Below are the code and all the weights of a small trained network. Each question names an input and a class and asks about switching units off, where a switched-off unit gives its printed mean instead of its output.

import numpy as np


def w(rows, s, z=0):
    codes = np.array(rows[::2]) - 128.0
    scale = np.full(codes.shape[1], s)
    scale[-1] = z or s
    return codes * scale


def f(y):
    return y / 2 * (1 + np.tanh(0.7978845608 * (y + 0.044715 * y**3)))


def log_softmax(a):
    a = a - a.max(-1, keepdims=True)
    return a - np.log(np.exp(a).sum(-1, keepdims=True))


def net(x, mask):
    res = np.array(x, float).reshape(1, 7) / 4 @ E
    y = f(res @ A[0][:, :-1].T + A[0][:, -1])
    res = res + np.where(mask, y, B[0][:, -1]) @ B[0][:, :-1]
    return log_softmax(res[-1] @ U[:, :-1].T + U[:, -1])


A, B = {}, {}
E = w([
[125,110,93,118],'x0',
[131,144,158,136],'x1',
[10,68,182,90],'x2',
[63,127,56,254],'x3',
[129,134,139,130],'x4',
[68,231,81,64],'x5',
[127,118,111,123],'x6',
],0.0072)
A[0] = w([
[110,129,110,116,33],'neuron 1',
[157,68,150,178,67],'neuron 2',
[188,105,171,7,6],'neuron 3',
[104,114,123,119,43],'neuron 4',
[165,75,150,148,2],'neuron 5',
[214,165,85,136,101],'neuron 6',
[81,143,96,216,189],'neuron 7',
[17,53,174,63,190],'neuron 8',
[200,158,92,128,213],'neuron 9',
[86,233,92,52,93],'neuron 10',
[208,157,90,122,148],'neuron 11',
[161,140,149,62,65],'neuron 12',
[89,203,107,107,96],'neuron 13',
[185,57,163,131,90],'neuron 14',
[168,62,151,150,205],'neuron 15',
],0.013,0.0014)
B[0] = w([
[122,131,144,114,129],'neuron 1',
[144,98,93,88,183],'neuron 2',
[5,153,79,140,222],'neuron 3',
[126,152,142,116,131],'neuron 4',
[161,100,123,107,161],'neuron 5',
[145,161,194,173,210],'neuron 6',
[30,154,96,114,214],'neuron 7',
[205,189,192,206,254],'neuron 8',
[146,155,175,159,200],'neuron 9',
[186,48,123,68,238],'neuron 10',
[162,159,152,167,201],'neuron 11',
[89,129,94,133,174],'neuron 12',
[148,82,101,102,187],'neuron 13',
[144,82,101,94,185],'neuron 14',
[151,107,132,70,187],'neuron 15',
],0.023,0.009)
U = w([
[165,189,198,168,100],'0',
[2,155,69,112,253],'1',
[177,56,102,39,33],'2',
],0.0094,0.0025)

Each question gives the input, the list of numbers given to net, and the class t.
The units are the neurons (one row each of A and B). Each row of codes is followed by its name. A weight is (code - 128) times the scale printed after its matrix; where a second scale follows, it is the last column's (A, B and U).
mask holds one flag per neuron, in row order. A switched-off neuron (its flag False) gives its mean, the last column of its row in B, instead of its output. The means were averaged over made-up inputs and are rounded, as every weight is.
A unit's drop is (log p(t) with every unit on - log p(t) with that unit switched off) / (log p(t) with every unit on - log p(t) with every unit switched off).
unit that matters most: the unit with the biggest drop
k most important neurons: the k neurons with the biggest drops, biggest first
drop when u is switched off: that unit's drop, to one decimal
input [4,1,-6,-2,7,-8,-8], class 2: 3 most important neurons -> [neuron 14; neuron 8; neuron 2]
input [-3,8,-5,-7,-3,6,-5], class 1: unit that matters most -> neuron 3
input [-8,-3,-3,-4,-6,1,-5], class 1: 2 most important neurons -> [neuron 8; neuron 3]
input [6,4,-5,7,-6,-6,3], class 1: 3 most important neurons -> [neuron 7; neuron 8; neuron 10]
input [6,1,5,-8,-5,-8,3], class 1: 3 most important neurons -> [neuron 3; neuron 10; neuron 12]
input [-2,2,-6,3,6,8,1], class 2: 2 most important neurons -> [neuron 10; neuron 8]
input [-4,6,-1,-4,-7,6,-8], class 2: 2 most important neurons -> [neuron 10; neuron 7]
input [-4,4,-4,3,8,5,7], class 2: 4 most important neurons -> [neuron 8; neuron 10; neuron 13; neuron 3]
input [7,-8,4,-3,-2,-3,-8], class 0: 2 most important neurons -> [neuron 8; neuron 10]
input [3,4,-2,-6,-7,6,5], class 1: 4 most important neurons -> [neuron 3; neuron 12; neuron 15; neuron 14]
input [-4,-8,-5,-8,3,-2,8], class 1: 2 most important neurons -> [neuron 3; neuron 8]
input [-3,4,3,4,-1,8,-6], class 2: drop when neuron 10 is switched off -> 0.3
input [-4,4,4,2,7,7,4], class 2: drop when neuron 10 is switched off -> 0.4
input [6,-1,-1,6,2,-7,-2], class 2: drop when neuron 10 is switched off -> -0.1
input [6,3,-1,2,-6,1,-3], class 1: drop when neuron 11 is switched off -> 0.1
input [-4,2,6,4,-6,-8,2], class 2: unit that matters most -> neuron 2
